Below is a small trained network, with its code and all its weights. Each question gives an input and a class and asks what happens when units are switched off, that is, made to give their printed mean instead of their output.

import numpy as np


def w(rows, s, z=0):
    codes = np.array(rows[::2]) - 128.0
    scale = np.full(codes.shape[1], s)
    scale[-1] = z or s
    return codes * scale


def f(y):
    return np.maximum(y, 0)


def log_softmax(a):
    a = a - a.max(-1, keepdims=True)
    return a - np.log(np.exp(a).sum(-1, keepdims=True))


def net(x, mask):
    res = np.array(x, float).reshape(1, 7) / 4 @ E
    y = f(res @ A[0][:, :-1].T + A[0][:, -1])
    res = res + np.where(mask, y, B[0][:, -1]) @ B[0][:, :-1]
    return log_softmax(res[-1] @ U[:, :-1].T + U[:, -1])


A, B = {}, {}
E = w([
[175,221,187,178,218,199,91],'x0',
[212,139,78,106,65,169,9],'x1',
[127,168,110,59,105,252,203],'x2',
[127,99,139,129,130,141,126],'x3',
[118,151,101,147,122,128,129],'x4',
[124,114,132,134,125,138,126],'x5',
[118,138,103,146,126,133,129],'x6',
],0.014)
A[0] = w([
[104,100,107,109,66,102,146,201],'n1',
[98,158,137,66,87,216,176,157],'n2',
[156,189,154,121,179,254,167,135],'n3',
[90,114,86,62,67,114,189,191],'n4',
[62,169,170,161,127,101,186,217],'n5',
[140,119,154,195,126,50,90,255],'n6',
[72,137,85,43,69,160,161,156],'n7',
[140,67,87,94,67,109,163,186],'n8',
[124,90,105,140,104,40,127,222],'n9',
[98,84,110,142,118,112,74,95],'n10',
[109,109,108,117,136,85,162,151],'n11',
[82,83,138,202,170,139,188,230],'n12',
[162,129,183,198,206,121,45,149],'n13',
[192,137,82,75,74,151,8,138],'n14',
[94,79,115,137,73,57,107,177],'n15',
[249,107,74,127,59,166,44,144],'n16',
],0.013,0.0095)
B[0] = w([
[136,73,119,54,79,95,122,209],'n1',
[147,111,73,69,138,199,176,230],'n2',
[161,176,174,119,159,215,155,235],'n3',
[165,42,108,96,116,115,147,236],'n4',
[148,119,137,123,156,104,191,211],'n5',
[79,136,175,197,145,43,111,223],'n6',
[180,84,110,48,118,138,124,226],'n7',
[157,100,91,124,93,99,105,224],'n8',
[112,112,183,145,69,67,118,218],'n9',
[125,145,127,147,101,131,92,163],'n10',
[143,116,158,127,107,117,144,177],'n11',
[157,126,175,111,171,92,157,215],'n12',
[41,196,113,209,199,124,116,214],'n13',
[117,153,70,122,72,155,30,245],'n14',
[121,109,182,132,11,101,100,216],'n15',
[117,173,123,112,120,155,3,251],'n16',
],0.013,0.024)
U = w([
[147,52,213,137,76,26,164,218],'0',
[133,141,175,205,240,60,166,216],'1',
[186,2,89,56,117,122,230,117],'2',
[146,142,144,108,196,207,245,123],'3',
[141,104,135,138,27,66,38,135],'4',
[61,175,74,202,168,125,56,99],'5',
[201,54,8,60,80,161,76,106],'6',
[199,202,123,101,118,236,91,3],'7',
],0.0095,0.0029)

Each question gives the input, the list of numbers given to net, and the class t.
The units are the neurons (one row each of A and B). Each row of codes is followed by its name. A weight is (code - 128) times the scale printed after its matrix; where a second scale follows, it is the last column's (A, B and U).
mask holds one flag per neuron, in row order. A switched-off neuron (its flag False) gives its mean, the last column of its row in B, instead of its output. The means were averaged over made-up inputs and are rounded, as every weight is.
A unit's drop is (log p(t) with every unit on - log p(t) with that unit switched off) / (log p(t) with every unit on - log p(t) with every unit switched off).
The circuit of an input: a set's keep is (log p(t) with only the set's units on - log p(t) with every unit switched off) / (log p(t) with every unit on - log p(t) with every unit switched off). Starting from the 12 units with the biggest drops (on a tie, the unit counted first), units are removed one at a time, each time the one whose removal leaves the highest keep (on an exact tie, the one counted first), for as long as the keep stays at least 0.8.
circuit, biggest first: the units of the circuit, biggest drop first
top k neurons: the k neurons with the biggest drops, biggest first
drop of u: that unit's drop, to one decimal
input [7,0,0,5,6,-7,-6], class 1: circuit, biggest first => (n14 n13)
input [7,-3,1,7,-7,4,-2], class 3: top 2 neurons => (n3 n6)
input [0,-7,0,-6,-5,-6,-2], class 0: top 4 neurons => (n13 n2 n3 n7)
input [5,4,1,0,3,1,2], class 7: top 2 neurons => (n3 n6)
input [5,0,-5,4,0,-6,-1], class 1: top neuron => (n14)
input [0,-8,1,-3,1,-7,-3], class 2: top 3 neurons => (n13 n6 n15)
input [-1,0,4,1,-8,-2,5], class 2: top 2 neurons => (n14 n16)
input [4,5,1,0,0,6,-5], class 7: top 2 neurons => (n6 n3)
input [7,-1,3,5,-8,-5,-5], class 3: drop of n16 => 0.1
input [1,3,4,2,7,-2,7], class 7: drop of n8 => 0.1
input [2,0,7,-4,-8,-5,-5], class 3: drop of n16 => 0.2
